Here is a tiny trained network, its code and every weight. The questions are about switching its units off for an input and a target symbol, where a switched-off unit gives its printed mean instead of its output.

import numpy as np


def w(rows, s, z=0):
    codes = np.array(rows[::2]) - 128.0
    scale = np.full(codes.shape[1], s)
    scale[-1] = z or s
    return codes * scale


def norm(h):
    return h / np.sqrt((h * h).mean(-1, keepdims=True) + 1e-5)


def f(y):
    return np.maximum(y, 0)


def softmax(a):
    e = np.exp(a - a.max(-1, keepdims=True))
    return e / e.sum(-1, keepdims=True)


def log_softmax(a):
    a = a - a.max(-1, keepdims=True)
    return a - np.log(np.exp(a).sum(-1, keepdims=True))


def net(x, mask):
    ids = ['αβεηθλμστψω'.index(c) for c in x.split()]
    T = len(ids)
    res = E[ids] + P[:T]
    q, k, v = (norm(res) @ M[0].T for M in (Q, K, V))
    z = softmax(np.where(np.tri(T) > 0, q @ k.T / 2**0.5, -1e9)) @ v
    res = res + np.where(mask[0], z, O[0][:, -1]) @ O[0][:, :-1]
    y = f(norm(res) @ A[0][:, :-1].T + A[0][:, -1])
    res = res + np.where(mask[1:13], y, B[0][:, -1]) @ B[0][:, :-1]
    return log_softmax(norm(res)[-1] @ U[:, :-1].T + U[:, -1])


Q, K, V, O, A, B = {}, {}, {}, {}, {}, {}
E = w([
[62,125,174,3,139,98],'α',
[96,59,140,159,240,153],'β',
[143,169,187,106,161,111],'ε',
[148,166,187,136,165,115],'η',
[19,152,235,138,158,218],'θ',
[80,35,61,126,89,137],'λ',
[83,103,63,226,203,94],'μ',
[154,187,149,155,133,117],'σ',
[155,183,149,182,148,120],'τ',
[176,210,9,103,202,192],'ψ',
[173,137,160,96,163,110],'ω',
],0.02)
P = w([
[110,148,181,107,50,10],'0',
[127,178,127,118,153,142],'1',
[142,180,124,134,149,148],'2',
[149,175,102,128,134,150],'3',
[166,172,88,140,129,158],'4',
[183,160,78,148,127,164],'5',
[185,152,69,135,123,159],'6',
[160,164,87,136,138,158],'7',
],0.012)
Q[0] = w([
[139,161,111,73,202,217],'H0',
[2,31,25,101,67,222],'H0',
],0.011)
K[0] = w([
[252,99,110,155,93,134],'H0',
[146,173,6,127,157,238],'H0',
],0.014)
V[0] = w([
[144,18,114,172,188,6],'H0',
[75,197,87,250,68,90],'H0',
],0.011)
O[0] = w([
[155,2,142,189,81,74,253],'H0',
[36,130,51,195,215,63,247],'H0',
],0.0099,0.0045)
A[0] = w([
[85,5,78,123,36,184,102],'N0',
[90,63,78,109,46,163,138],'N1',
[135,178,138,129,152,72,99],'N2',
[38,52,154,81,194,172,57],'N3',
[30,80,72,120,104,156,166],'N4',
[123,138,145,42,135,77,2],'N5',
[196,193,135,97,101,135,138],'N6',
[152,155,139,84,96,233,13],'N7',
[143,87,131,166,56,87,195],'N8',
[110,172,165,178,79,140,158],'N9',
[208,163,99,130,123,52,72],'N10',
[95,73,159,90,121,149,129],'N11',
],0.017,0.0072)
B[0] = w([
[77,221,202,173,55,174,238],'N0',
[143,204,158,139,15,184,205],'N1',
[150,156,135,132,83,175,173],'N2',
[161,154,132,147,205,100,179],'N3',
[118,5,133,185,30,102,245],'N4',
[138,87,130,186,203,112,148],'N5',
[70,46,93,137,107,104,188],'N6',
[183,185,121,169,199,181,158],'N7',
[139,124,46,91,116,139,242],'N8',
[136,88,154,94,153,121,161],'N9',
[126,180,208,123,139,111,176],'N10',
[197,166,127,83,131,174,161],'N11',
],0.015,0.011)
U = w([
[156,21,145,41,97,122,113],'α',
[144,143,140,147,35,185,211],'β',
[71,238,129,122,147,65,149],'ε',
[218,162,71,128,126,67,87],'η',
[126,213,238,110,141,102,120],'θ',
[185,35,198,180,158,166,3],'λ',
[122,65,248,183,120,54,29],'μ',
[39,174,129,186,162,39,83],'σ',
[22,48,53,165,138,99,165],'τ',
[42,199,35,56,154,163,233],'ψ',
[173,144,116,107,152,209,190],'ω',
],0.015,0.0046)

Each question gives the input, a string of symbols that net reads in full, and the target symbol t.
The units are the heads (2 rows each of Q, K, V and O) and the neurons (one row each of A and B). Each row of codes is followed by its name. A weight is (code - 128) times the scale printed after its matrix; where a second scale follows, it is the last column's (O, A, B and U).
mask holds one flag per unit, heads first, then neurons. A switched-off unit (its flag False) gives its mean, the last column of its rows in O or B, instead of its output. The means were averaged over made-up inputs and are rounded, as every weight is.
A unit's drop is (log p(t) with every unit on - log p(t) with that unit switched off) / (log p(t) with every unit on - log p(t) with every unit switched off).
The circuit of an input: a set's keep is (log p(t) with only the set's units on - log p(t) with every unit switched off) / (log p(t) with every unit on - log p(t) with every unit switched off). Starting from the 12 units with the biggest drops (on a tie, the unit counted first), units are removed one at a time, each time the one whose removal leaves the highest keep (on an exact tie, the one counted first), for as long as the keep stays at least 0.8.
units of the circuit, in order: the units of the circuit, biggest drop first
unit that matters most: the unit with the biggest drop
top k neurons: the k neurons with the biggest drops, biggest first
input λ β ε, target η: units of the circuit, in order : H0, N0, N4
input λ μ τ λ μ μ ε, target η: units of the circuit, in order : N0, N4
input ψ η λ θ η, target ω: units of the circuit, in order : H0, N7, N0
input τ σ λ ω λ β, target ω: units of the circuit, in order : H0, N4
input σ ψ λ ω ω, target ε: units of the circuit, in order : N4, H0
input ε η α ε σ ω ψ, target ω: units of the circuit, in order : H0, N7
input λ ε β ε ω, target η: units of the circuit, in order : N0, N4
input μ ω ψ ω, target τ: units of the circuit, in order : H0
input λ σ σ θ λ λ σ α, target σ: top 2 neurons : N3, N8
input λ ε μ ε α β τ θ, target τ: units of the circuit, in order : H0, N0
input θ θ τ μ λ α, target μ: units of the circuit, in order : N4, N3
input λ η σ, target η: top 3 neurons : N0, N8, N4
input α λ α, target λ: units of the circuit, in order : N5, N11
input λ λ η, target η: top 4 neurons : N0, N4, N8, N6
input ε λ ψ η ω ε, target μ: unit that matters most : N6
input λ ε λ θ ω μ α, target ω: top 2 neurons : N4, N11
input β λ τ ε α, target τ: top 3 neurons : N0, N1, N10
input ε σ α η α θ α σ, target μ: top 3 neurons : N6, N10, N8
input ψ λ μ η θ ω, target ω: top 4 neurons : N7, N4, N0, N8
input ε τ η α σ τ, target μ: top 2 neurons : N10, N6
input η ψ σ η η σ ω, target θ: unit that matters most : N10
input ω α ω μ λ ω ω, target α: top 3 neurons : N0, N6, N1
